Below are the code and all the weights of a small trained network. Each question names an input and a class and asks about switching units off, where a switched-off unit gives its printed mean instead of its output.

import numpy as np


def w(rows, s, z=0):
    codes = np.array(rows[::2]) - 128.0
    scale = np.full(codes.shape[1], s)
    scale[-1] = z or s
    return codes * scale


def norm(h):
    return h / np.sqrt((h * h).mean(-1, keepdims=True) + 1e-5)


def f(y):
    return np.maximum(y, 0)


def log_softmax(a):
    a = a - a.max(-1, keepdims=True)
    return a - np.log(np.exp(a).sum(-1, keepdims=True))


def net(x, mask):
    res = np.array(x, float).reshape(1, 4) / 4 @ E
    u = 0
    for l in range(3):
        y = f(norm(res) @ A[l][:, :-1].T + A[l][:, -1])
        res = res + np.where(mask[u : u + 4], y, B[l][:, -1]) @ B[l][:, :-1]
        u += 4
    return log_softmax(norm(res)[-1] @ U[:, :-1].T + U[:, -1])


A, B = {}, {}
E = w([
[28,46,143,19,159,173,144,233,209],'x0',
[73,93,176,57,52,177,90,95,134],'x1',
[180,8,84,221,164,209,129,179,98],'x2',
[163,184,218,22,114,134,3,181,16],'x3',
],0.0061)
A[0] = w([
[133,146,121,156,77,96,181,77,122,55],'L0N1',
[100,121,198,2,49,146,100,118,110,4],'L0N2',
[151,136,155,143,94,81,106,139,68,56],'L0N3',
[87,131,118,40,162,93,199,144,214,47],'L0N4',
],0.0084,0.0042)
B[0] = w([
[151,152,97,150,97,175,156,90,155,198],'L0N1',
[102,142,167,144,32,236,2,154,122,255],'L0N2',
[37,94,134,103,172,94,178,84,93,183],'L0N3',
[3,155,118,175,194,87,152,181,170,231],'L0N4',
],0.0099,0.0055)
A[1] = w([
[185,142,94,184,73,83,130,9,219,21],'L1N1',
[111,254,185,32,109,69,88,90,63,8],'L1N2',
[75,133,76,69,132,59,132,153,175,6],'L1N3',
[112,40,86,141,168,139,156,217,165,228],'L1N4',
],0.0062,0.0017)
B[1] = w([
[144,183,140,58,44,174,167,40,119,250],'L1N1',
[217,115,254,121,112,44,131,200,114,232],'L1N2',
[145,185,173,198,171,103,169,134,166,174],'L1N3',
[152,107,107,112,111,90,115,127,193,253],'L1N4',
],0.0094,0.0046)
A[2] = w([
[136,78,52,146,170,168,112,132,45,28],'L2N1',
[236,2,158,166,140,130,169,161,195,3],'L2N2',
[141,145,83,227,81,148,131,23,100,121],'L2N3',
[173,145,175,153,166,114,123,119,48,35],'L2N4',
],0.0072,0.0033)
B[2] = w([
[70,10,110,37,185,150,127,164,190,154],'L2N1',
[254,151,79,105,110,88,93,186,79,185],'L2N2',
[90,164,72,78,161,175,133,83,107,253],'L2N3',
[75,124,180,133,142,96,210,124,138,178],'L2N4',
],0.0088,0.0057)
U = w([
[134,166,66,130,109,156,209,17,128,189],'0',
[86,137,180,119,52,181,10,160,117,197],'1',
[216,69,50,122,130,101,98,184,140,135],'2',
[96,52,124,105,197,133,153,119,66,2],'3',
[163,133,217,139,131,14,167,127,79,131],'4',
[43,130,113,195,150,77,176,173,240,151],'5',
],0.014,0.0031)

Each question gives the input, the list of numbers given to net, and the class t.
The units are the neurons (one row each of A and B). Each row of codes is followed by its name. A weight is (code - 128) times the scale printed after its matrix; where a second scale follows, it is the last column's (A, B and U).
mask holds one flag per neuron, layer by layer. A switched-off neuron (its flag False) gives its mean, the last column of its row in B, instead of its output. The means were averaged over made-up inputs and are rounded, as every weight is.
A unit's drop is (log p(t) with every unit on - log p(t) with that unit switched off) / (log p(t) with every unit on - log p(t) with every unit switched off).
The circuit of an input: a set's keep is (log p(t) with only the set's units on - log p(t) with every unit switched off) / (log p(t) with every unit on - log p(t) with every unit switched off). Starting from all 12 units, units are removed one at a time, each time the one whose removal leaves the highest keep (on an exact tie, the one counted first), for as long as the keep stays at least 0.8.
circuit, biggest first: the units of the circuit, biggest drop first
unit that matters most: the unit with the biggest drop
k most important neurons: the k neurons with the biggest drops, biggest first
drop of u: that unit's drop, to one decimal
input [0,-8,0,-1], class 0: 2 most important neurons : [L0N4; L1N2]
input [-1,-6,-5,-8], class 0: unit that matters most : L1N1
input [0,-5,6,5], class 2: circuit, biggest first : [L0N2; L1N4]
input [7,-3,-3,3], class 5: 2 most important neurons : [L0N4; L1N1]
input [-7,3,0,7], class 4: 2 most important neurons : [L1N2; L0N3]
input [-8,8,4,2], class 0: circuit, biggest first : [L0N2; L2N3]
input [1,-8,2,-6], class 0: 4 most important neurons : [L1N2; L0N4; L1N1; L2N3]
input [-6,3,5,5], class 4: 2 most important neurons : [L1N2; L0N2]
input [-5,1,-8,5], class 4: 3 most important neurons : [L1N2; L0N3; L2N4]
input [2,-5,6,-7], class 2: drop of L2N2 : 0.3
input [-4,2,3,3], class 4: drop of L1N2 : 0.1
input [3,1,7,-8], class 2: drop of L2N2 : 0.4
